Moves between states:
HN: σ>FD, ξ>CL, π>JZ, φ>LB
BM: σ>JF, ξ>DR, π>DC, φ>ZQ
GJ: σ>BF, ξ>FD, π>NS, φ>BS
MM: σ>DC, ξ>JC, π>MQ, φ>TZ
MQ: σ>CG, ξ>NF, π>MG, φ>HD
ZT: σ>JT, ξ>PM, π>JB, φ>TJ
ZG: σ>LQ, ξ>TC, π>ZN, φ>LM
RZ: σ>LP, ξ>GT, π>BM, φ>LT
JJ: σ>HD, ξ>HB, π>HZ, φ>DC
BN: σ>SJ, ξ>GR, π>RH, φ>ZB
MJ: σ>NS, ξ>JZ, π>ML, φ>CL
QZ: σ>MC, ξ>RP, π>GG, φ>JD
DD: σ>MG, ξ>RM, π>BS, φ>HZ
HB: σ>JJ, ξ>CG, π>JH, φ>MM
GH: σ>SC, ξ>NJ, π>QC, φ>BN
TM: σ>MH, ξ>JT, π>SB, φ>SM
QD: σ>LS, ξ>PP, π>RZ, φ>LQ
FQ: σ>ZD, ξ>SR, π>NB, φ>MJ
QQ: σ>TR, ξ>NR, π>LQ, φ>QH
LT: σ>PP, ξ>ZN, π>ZQ, φ>TC
SC: σ>ZJ, ξ>GH, π>TH, φ>SJ
BS: σ>PG, ξ>FG, π>HN, φ>CN
DS: σ>RP, ξ>DN, π>BN, φ>NB
RP: σ>QZ, ξ>DS, π>SJ, φ>PN
TH: σ>GF, ξ>QC, π>LJ, φ>NJ
GF: σ>LL, ξ>TH, π>SM, φ>GH
RM: σ>DD, ξ>CN, π>FG, φ>JH
CN: σ>RM, ξ>JG, π>LB, φ>BB
TJ: σ>LJ, ξ>MH, π>TB, φ>BG
TR: σ>LH, ξ>QQ, π>RQ, φ>SB
GR: σ>BN, ξ>ZJ, π>LL, φ>PQ
BB: σ>JH, ξ>MG, π>JQ, φ>NF
TD: σ>ZQ, ξ>ZC, π>TZ, φ>LP
JD: σ>BR, ξ>PN, π>DS, φ>FQ
LS: σ>TC, ξ>QD, π>LP, φ>RQ
BT: σ>TB, ξ>SB, π>QQ, φ>JT
LQ: σ>RQ, ξ>ZG, π>LT, φ>LD
LH: σ>JB, ξ>TR, π>BQ, φ>BT
FG: σ>BS, ξ>LB, π>CL, φ>JG
LJ: σ>SM, ξ>TJ, π>PM, φ>QN
SR: σ>FQ, ξ>ML, π>MC, φ>JZ
ZC: σ>TD, ξ>JF, π>HL, φ>RZ
BD: σ>PJ, ξ>NS, π>FQ, φ>FD
PQ: σ>ZB, ξ>GG, π>SC, φ>RP
ZB: σ>DN, ξ>PQ, π>ZJ, φ>QZ
RH: σ>NJ, ξ>LL, π>BG, φ>ZJ
SJ: σ>GG, ξ>BN, π>NJ, φ>DN
SB: σ>BT, ξ>QH, π>NR, φ>ZT
FD: σ>GJ, ξ>HN, π>MJ, φ>FG
JB: σ>QH, ξ>LH, π>LM, φ>TB
GT: σ>RZ, ξ>ZQ, π>DR, φ>ZN
JZ: σ>MJ, ξ>DJ, π>BR, φ>PJ
ML: σ>SR, ξ>BR, π>QZ, φ>DJ
JQ: σ>JG, ξ>PG, π>GJ, φ>DD
DJ: σ>JZ, ξ>ZD, π>JD, φ>BD
JG: σ>CN, ξ>JQ, π>BF, φ>MG
ZJ: σ>GR, ξ>SC, π>GF, φ>GG
BF: σ>LB, ξ>GJ, π>BD, φ>PG
NB: σ>PN, ξ>MC, π>ZB, φ>ML
DC: σ>DP, ξ>MM, π>CG, φ>FF
MC: σ>NB, ξ>QZ, π>PQ, φ>BR
JT: σ>TM, ξ>ZT, π>QH, φ>LJ
CL: σ>HN, ξ>PJ, π>DJ, φ>BF
FF: σ>DR, ξ>TZ, π>JC, φ>ZC
LZ: σ>ZN, ξ>LP, π>ZC, φ>QD
PM: σ>ZT, ξ>TB, π>LH, φ>MH
LD: σ>NR, ξ>LM, π>TC, φ>LH
QH: σ>SB, ξ>JB, π>LD, φ>PM
TC: σ>ZG, ξ>LS, π>LZ, φ>BQ
ZQ: σ>GT, ξ>TD, π>FF, φ>LZ
GG: σ>PQ, ξ>SJ, π>GH, φ>DS
MG: σ>BB, ξ>DD, π>PG, φ>SQ
DR: σ>BM, ξ>FF, π>MM, φ>TD
NR: σ>QQ, ξ>LD, π>ZG, φ>JB
ZN: σ>LT, ξ>LZ, π>TD, φ>LS
NJ: σ>GH, ξ>RH, π>QN, φ>GR
PN: σ>JD, ξ>NB, π>DN, φ>SR
LF: σ>BG, ξ>SM, π>JT, φ>TH
TZ: σ>FF, ξ>HL, π>HD, φ>JF
PJ: σ>CL, ξ>BD, π>ZD, φ>GJ
DN: σ>DS, ξ>ZB, π>GR, φ>MC
TB: σ>PM, ξ>BT, π>TR, φ>TM
QC: σ>TH, ξ>QN, π>TJ, φ>RH
BG: σ>QN, ξ>LF, π>TM, φ>GF
NF: σ>MQ, ξ>SQ, π>DD, φ>JJ
BR: σ>ML, ξ>JD, π>RP, φ>ZD
LP: σ>LZ, ξ>RZ, π>JF, φ>PP
SM: σ>LF, ξ>LJ, π>ZT, φ>QC
BQ: σ>LM, ξ>RQ, π>QD, φ>QQ
LL: σ>RH, ξ>GF, π>LF, φ>SC
NS: σ>BD, ξ>MJ, π>SR, φ>HN
ZD: σ>DJ, ξ>FQ, π>PN, φ>NS
JH: σ>HZ, ξ>BB, π>JG, φ>MQ
CG: σ>HB, ξ>MQ, π>BB, φ>JC
DP: σ>HL, ξ>DC, π>HB, φ>DR
PG: σ>JQ, ξ>BS, π>FD, φ>RM
HD: σ>JC, ξ>JJ, π>SQ, φ>DP
HL: σ>TZ, ξ>DP, π>JJ, φ>BM
JC: σ>MM, ξ>HD, π>NF, φ>HL
RQ: σ>BQ, ξ>LQ, π>PP, φ>NR
SQ: σ>NF, ξ>HZ, π>RM, φ>HB
MH: σ>TJ, ξ>TM, π>BT, φ>LF
LB: σ>FG, ξ>BF, π>PJ, φ>JQ
PP: σ>QD, ξ>LT, π>GT, φ>ZG
QN: σ>QC, ξ>BG, π>MH, φ>LL
HZ: σ>SQ, ξ>JH, π>CN, φ>CG
JF: σ>ZC, ξ>BM, π>DP, φ>GT
LM: σ>LD, ξ>BQ, π>LS, φ>TR

The rows follow the links: the fewer symbols apart two states are, the more alike their rows tend to be.

Each row is also shifted at random along 4 hidden directions that mean nothing.

Rows with their states:
-10,15,-8,-21,23,6,-18,-21,-29,9,-9,-21,12,-13,5,-1,24,-6,-9,9,-7,11,-5,6,-25,4,7,3,23,-4,2,-21,-5,-2,-16,0,-11,2,4,-4,-19 -> JB
-27,-7,-5,5,-10,-14,-3,6,31,-5,4,9,-12,20,-8,15,-16,8,-2,-1,14,-3,8,11,15,-13,-2,-12,-19,7,-18,21,-1,-5,0,-9,5,-2,-10,18,0 -> LB
13,2,11,-2,19,12,-13,-10,-37,11,6,-9,19,-7,15,-11,9,-1,3,16,0,4,2,8,-6,2,-18,7,12,10,5,-12,-2,8,-15,5,-12,-2,12,-12,-8 -> ZT
1,-14,-7,9,16,-12,3,2,-4,2,19,-5,18,7,-11,12,0,-2,-1,27,39,-6,3,8,17,-5,-2,5,-5,7,-8,6,-2,11,-2,-16,-14,-11,7,3,-2 -> DN
-40,-6,10,-18,-14,3,-4,0,21,8,-3,-11,-15,-12,8,11,-3,16,18,-15,-19,1,10,-6,2,2,13,6,-12,-13,-11,-9,-15,-8,4,-3,17,2,3,4,13 -> JH
-52,-11,11,-13,-14,-6,24,-6,26,11,-7,0,-11,-13,-7,23,12,12,-2,-13,2,-11,4,-22,10,5,16,15,-5,-19,0,2,-1,9,15,-15,8,0,2,-7,7 -> CN
38,-14,3,12,5,-5,-11,7,-6,4,23,-25,15,0,-2,-1,-9,-7,19,23,21,1,12,13,7,-4,8,10,-9,-1,-17,-9,-19,4,-12,-6,1,-6,13,9,16 -> GG
-4,9,10,4,3,18,-5,-19,-17,-17,-7,-5,-3,-6,15,-24,5,8,6,-7,-29,15,-2,7,-10,6,16,3,7,10,-4,-2,9,-5,-12,22,-2,-5,6,1,-16 -> PP
-6,18,-12,-8,17,6,11,-19,-21,-4,-19,6,6,-10,-6,-5,28,-11,-26,-3,-7,3,-16,-9,-20,9,8,0,27,-2,22,-5,17,6,3,4,-16,3,-3,-14,-25 -> NR
-23,2,7,10,-15,7,11,-12,19,-27,-7,-3,-18,-3,1,-14,-1,14,10,-17,-23,10,1,0,-1,3,38,3,-9,4,-16,13,7,-4,-5,14,9,-7,-1,14,-7 -> JC
-27,2,-30,-8,-12,-11,6,10,37,-21,-11,3,-18,4,-17,16,-4,1,-1,-13,0,5,-9,-4,-1,0,26,-14,-10,-9,-6,9,5,-16,15,-4,7,1,-15,17,2 -> RM
-22,5,-25,-10,-13,-11,-9,22,35,-8,-11,19,-19,14,-7,14,-17,4,-3,-17,-4,0,-10,2,0,-6,-10,-27,-14,0,1,12,4,-24,18,0,12,7,-19,13,7 -> DD
34,15,5,18,-7,14,-5,-7,-12,-25,-6,6,-8,4,11,-36,-6,0,2,-12,-31,13,-4,10,-12,3,7,-8,6,13,0,5,15,-6,-12,27,2,-1,-4,5,-10 -> LS
-36,-15,-22,-18,10,-15,-4,19,16,11,8,4,8,5,-8,30,-7,3,5,10,27,-4,-2,0,14,-3,-14,-8,-13,-3,1,0,-7,-4,18,-19,-6,-3,0,0,11 -> JZ
-23,-5,6,-12,-22,-1,2,9,28,8,-5,2,-18,-4,2,12,-8,9,11,-19,-15,-2,6,-10,4,1,3,0,-12,-12,-2,-1,-10,-9,12,-2,19,4,-6,4,17 -> MG
-16,-7,-15,1,15,-19,7,9,6,14,8,22,14,20,-15,26,-3,-5,-22,18,46,-16,-2,3,20,-11,-31,-9,-3,8,6,19,8,12,10,-23,-17,-2,-7,-4,-7 -> MC
-55,-5,-3,-21,-6,0,-5,6,18,5,-7,9,-10,-1,7,15,-8,18,9,-16,-13,0,-2,-4,8,4,-13,-7,-13,2,3,1,2,-11,17,0,6,0,-2,-3,6 -> HZ
-10,-3,1,3,-25,-7,11,7,35,-2,-2,3,-21,2,-10,11,-9,4,4,-14,-2,-6,6,-9,7,-4,15,-4,-12,-13,-9,8,-5,-2,9,-8,16,4,-8,11,13 -> JG
36,7,-11,-1,12,-10,-12,-5,-12,13,5,-21,10,3,-10,6,10,-20,-12,20,20,1,3,8,-16,-9,3,-1,12,-9,-10,-12,-16,0,-21,-13,-1,5,-4,9,-2 -> GF
-32,10,-12,-19,27,9,19,-19,-30,3,-19,8,18,-18,-3,4,36,-5,-26,1,0,0,-22,-19,-14,19,-1,9,31,-3,35,-11,21,13,16,-3,-25,3,5,-28,-25 -> TR
54,22,-41,8,10,4,1,18,-16,-33,-15,14,4,2,-8,-22,2,-24,-14,-3,-13,10,-32,-4,-24,13,3,-20,19,3,33,-3,26,-16,17,20,-11,5,-12,-4,-9 -> LH
20,-19,31,10,0,-8,2,4,-6,29,22,0,11,6,5,9,-10,-1,5,15,27,-17,21,2,21,-11,-28,13,-8,1,-7,2,-16,21,-11,-16,1,-1,10,-7,15 -> DS
43,4,-19,20,20,6,13,10,-26,-25,2,18,22,4,-1,-23,2,-13,-5,10,6,2,-22,-3,0,12,-11,-3,11,16,30,5,27,6,17,15,-24,-8,5,-15,-11 -> TM
13,13,4,14,-27,3,-9,6,21,-20,-9,21,-29,20,7,-19,-23,5,-1,-24,-29,7,1,12,-4,-10,-4,-25,-9,12,-10,20,10,-20,-8,20,18,7,-18,17,-2 -> DC
6,8,7,-12,25,9,-29,-4,-39,21,2,6,17,7,19,-6,-1,0,-6,13,0,2,1,15,-7,-4,-51,-9,12,18,8,-8,-4,-4,-14,6,-12,5,2,-13,-11 -> PM
-30,10,18,-3,-15,6,7,-13,10,3,-18,17,-21,1,6,-2,3,11,-13,-24,-24,-3,2,-7,-5,-1,-4,-5,5,2,2,8,8,0,-3,5,9,8,-10,-3,-12 -> TZ
48,-1,0,3,5,-5,-2,-3,-11,10,7,-29,8,-10,-10,1,14,-19,0,15,14,-3,6,-3,-11,0,20,15,11,-20,-4,-19,-19,7,-13,-11,2,3,5,2,11 -> LL
18,20,5,11,-1,9,-14,-17,-14,-12,-9,0,-9,9,9,-25,0,-2,-11,-5,-22,12,0,16,-18,-6,4,-12,11,15,-11,7,7,-10,-27,19,0,3,-9,11,-21 -> ZG
-12,14,6,1,8,11,-9,-15,-21,-3,-12,20,-1,10,14,-16,3,5,-17,-7,-16,5,-6,11,-7,-5,-25,-12,13,22,6,11,17,-5,-12,15,-10,4,-5,-6,-26 -> TC
-61,-6,30,-6,-7,11,8,-15,5,10,-6,18,-10,-1,16,3,-2,27,2,-16,-17,-3,10,-4,13,-1,-17,8,-7,12,-1,13,9,6,1,4,2,-2,3,-11,-9 -> HD
-54,0,-5,-19,-5,3,-18,4,16,0,-4,3,-12,4,11,9,-12,20,12,-11,-15,8,1,9,5,-2,-7,-13,-16,10,-11,3,-4,-19,3,3,7,-2,-3,10,-1 -> NF

Start here and follow the symbols in turn, left to right. Where do you end up?
Answers are names.
8,3,9,6,22,1,4,-14,-32,12,4,4,21,2,3,-2,14,-4,-16,18,18,-5,0,4,2,-3,-20,7,15,11,7,0,10,18,-12,-4,-21,-2,8,-14,-17
φ π ξ: TM
-24,-3,-12,5,-10,7,11,9,20,-34,-3,9,-12,-1,-1,-10,-9,14,17,-15,-19,10,-10,-4,6,10,25,-4,-16,6,2,10,17,-10,21,16,2,-10,0,6,1
φ ξ σ σ: MM
-3,-9,-12,0,2,-19,5,6,15,12,9,-5,4,7,-20,26,3,-8,-11,14,35,-12,6,-2,8,-8,3,1,-3,-10,-9,4,-11,6,0,-24,0,1,-5,7,6
σ ξ σ: BR
5,-11,-17,1,-3,-16,18,13,21,0,8,-3,3,-2,-22,22,2,-10,-2,8,29,-11,-2,-14,10,3,13,5,-4,-16,4,0,-5,9,19,-20,-2,-2,0,1,15
φ ξ ξ: FQ
-50,-13,-13,0,1,-13,5,4,25,-8,6,8,-1,13,-10,19,-8,13,1,7,25,-2,1,7,21,-8,4,-6,-19,9,-15,20,5,-1,5,-12,-6,-10,-2,11,-5
π φ σ φ: FG
-28,3,8,7,-14,6,10,-13,16,-20,-10,6,-18,1,3,-11,-1,14,1,-18,-21,9,1,1,0,0,22,-1,-7,7,-10,15,12,-3,-2,13,4,-3,-2,8,-12
ξ φ π σ: HD
16,7,37,13,-6,18,16,-31,-20,0,-7,-9,-6,-17,10,-26,20,2,-4,-11,-27,2,8,-7,-11,8,23,22,18,-5,1,-5,4,17,-19,12,4,1,9,-10,-10
π ξ: ZN
-17,-20,8,3,-10,-6,-4,-6,22,-6,20,-43,-4,-9,-7,8,-4,11,32,11,10,8,23,11,10,-2,51,19,-24,-10,-46,-3,-27,0,-17,-10,13,-13,16,27,16
σ ξ π ξ: ZD
-20,24,-23,-3,19,2,-12,-26,-16,-18,-20,0,-1,9,-5,-9,18,-6,-30,3,-5,17,-14,18,-24,-7,15,-16,20,16,-9,6,14,-10,-22,7,-16,1,-11,14,-41
ξ π: LT
34,4,-26,-2,16,-12,-2,12,-13,3,5,-3,17,1,-14,6,6,-21,-11,18,24,-3,-10,0,-7,1,-7,-5,11,-7,11,-9,-1,0,5,-10,-11,3,-3,-2,3
φ ξ φ: SJ
-20,-5,-7,7,-15,-12,14,16,33,-5,-2,30,-13,18,-8,14,-15,6,-8,-11,12,-11,-3,-5,17,-9,-16,-17,-17,6,2,23,10,-4,16,-6,4,1,-14,5,3
π σ φ σ: BS
-4,7,28,6,0,20,2,-26,-20,-4,-5,-9,-2,-12,18,-27,10,10,6,-8,-31,10,6,0,-9,6,14,14,10,6,-4,-5,2,7,-18,17,2,-2,10,-6,-11
ξ ξ φ π: LZ
-92,-4,10,-15,5,5,-1,-22,6,2,-9,6,-5,-1,11,11,6,28,1,-8,-7,5,3,3,10,1,1,1,-6,14,-9,11,7,0,0,-1,-7,-7,2,-2,-21
ξ ξ σ φ: MM
-16,3,24,-2,2,21,2,-25,-21,-7,-7,-14,-1,-20,18,-21,13,12,13,-9,-32,11,4,-2,-10,10,23,19,7,3,-5,-10,3,5,-12,16,1,-7,15,-6,-11
ξ ξ φ: QD
2,12,-10,2,3,17,-7,-7,-11,-29,-10,-6,-5,-5,9,-26,1,3,9,-10,-31,19,-10,7,-16,9,23,-2,3,11,0,-4,13,-14,-1,26,-3,-6,2,6,-14
σ φ σ π: ZN
17,-15,-18,12,-11,-11,1,35,26,-18,14,11,-1,12,-5,5,-30,2,21,1,11,-1,-3,3,19,0,-5,-13,-26,5,-2,11,2,-10,24,2,5,-8,0,10,23
ξ π φ: MJ
-8,16,-5,7,-18,0,-13,0,21,-15,-16,20,-26,21,3,-11,-16,4,-12,-20,-23,7,-3,15,-7,-13,-6,-27,-4,14,-12,20,9,-22,-10,17,12,7,-19,20,-11
π φ φ ξ: HL
6,19,0,-12,10,6,-12,-20,-22,10,-13,-12,1,-8,3,-8,21,-10,-17,1,-14,8,-3,2,-26,0,8,1,24,-5,0,-15,-3,-3,-19,4,-2,7,-4,-1,-16
ξ ξ π π: LZ
